Below is a small trained network, with its code and all its weights. Each question gives an input and a class and asks what happens when units are switched off, that is, made to give their printed mean instead of their output.

import numpy as np


def w(rows, s, z=0):
    codes = np.array(rows[::2]) - 128.0
    scale = np.full(codes.shape[1], s)
    scale[-1] = z or s
    return codes * scale


def f(y):
    return np.maximum(y, 0)


def log_softmax(a):
    a = a - a.max(-1, keepdims=True)
    return a - np.log(np.exp(a).sum(-1, keepdims=True))


def net(x, mask):
    res = np.array(x, float).reshape(1, 4) / 4 @ E
    y = f(res @ A[0][:, :-1].T + A[0][:, -1])
    res = res + np.where(mask, y, B[0][:, -1]) @ B[0][:, :-1]
    return log_softmax(res[-1] @ U[:, :-1].T + U[:, -1])


A, B = {}, {}
E = w([
[34,36,82,8,218,37],'x0',
[124,161,112,194,194,18],'x1',
[99,230,222,80,231,61],'x2',
[254,55,214,180,144,94],'x3',
],0.0087)
A[0] = w([
[157,131,125,250,2,153,255],'N0',
[44,58,33,64,87,122,185],'N1',
[225,119,147,244,63,149,163],'N2',
[151,240,248,97,185,86,206],'N3',
[112,21,80,23,130,181,172],'N4',
[38,168,116,76,193,50,123],'N5',
],0.0082,0.0053)
B[0] = w([
[200,172,96,254,81,182,250],'N0',
[69,80,23,80,92,90,222],'N1',
[241,91,165,208,26,173,232],'N2',
[131,215,212,140,255,178,230],'N3',
[141,23,141,25,77,124,216],'N4',
[102,147,112,208,216,53,221],'N5',
],0.0083,0.014)
U = w([
[82,172,67,128,21,239,114],'0',
[48,124,43,145,190,19,101],'1',
[250,147,202,243,85,155,59],'2',
[156,27,170,33,114,114,137],'3',
[100,245,236,104,254,161,253],'4',
],0.0095,0.0041)

Each question gives the input, the list of numbers given to net, and the class t.
The units are the neurons (one row each of A and B). Each row of codes is followed by its name. A weight is (code - 128) times the scale printed after its matrix; where a second scale follows, it is the last column's (A, B and U).
mask holds one flag per neuron, in row order. A switched-off neuron (its flag False) gives its mean, the last column of its row in B, instead of its output. The means were averaged over made-up inputs and are rounded, as every weight is.
A unit's drop is (log p(t) with every unit on - log p(t) with that unit switched off) / (log p(t) with every unit on - log p(t) with every unit switched off).
The circuit of an input: a set's keep is (log p(t) with only the set's units on - log p(t) with every unit switched off) / (log p(t) with every unit on - log p(t) with every unit switched off). Starting from all 6 units, units are removed one at a time, each time the one whose removal leaves the highest keep (on an exact tie, the one counted first), for as long as the keep stays at least 0.8.
units of the circuit, in order: the units of the circuit, biggest drop first
unit that matters most: the unit with the biggest drop
top k neurons: the k neurons with the biggest drops, biggest first
drop of u: that unit's drop, to one decimal
input [2,-3,-4,-5], class 3: units of the circuit, in order => (N4 N0)
input [7,0,-7,-2], class 3: unit that matters most => N4
input [1,4,-7,-1], class 0: units of the circuit, in order => (N1 N5)
input [1,-3,-2,-3], class 3: units of the circuit, in order => (N0 N4)
input [8,8,4,3], class 4: top 3 neurons => (N3 N1 N4)
input [-1,-7,0,0], class 0: units of the circuit, in order => (N3 N5)
input [6,-4,-3,-7], class 1: top 3 neurons => (N1 N5 N2)
input [3,6,-4,3], class 1: top 4 neurons => (N2 N0 N4 N3)
input [3,-2,-2,-3], class 3: top 3 neurons => (N4 N0 N5)
input [3,-2,-4,-1], class 3: top 2 neurons => (N4 N0)
input [2,-4,-2,2], class 3: drop of N1 => 0.0
input [3,2,-7,-8], class 1: drop of N2 => 0.2
input [6,-8,7,-8], class 1: drop of N5 => 0.3
input [-6,-4,6,-3], class 4: units of the circuit, in order => (N3)
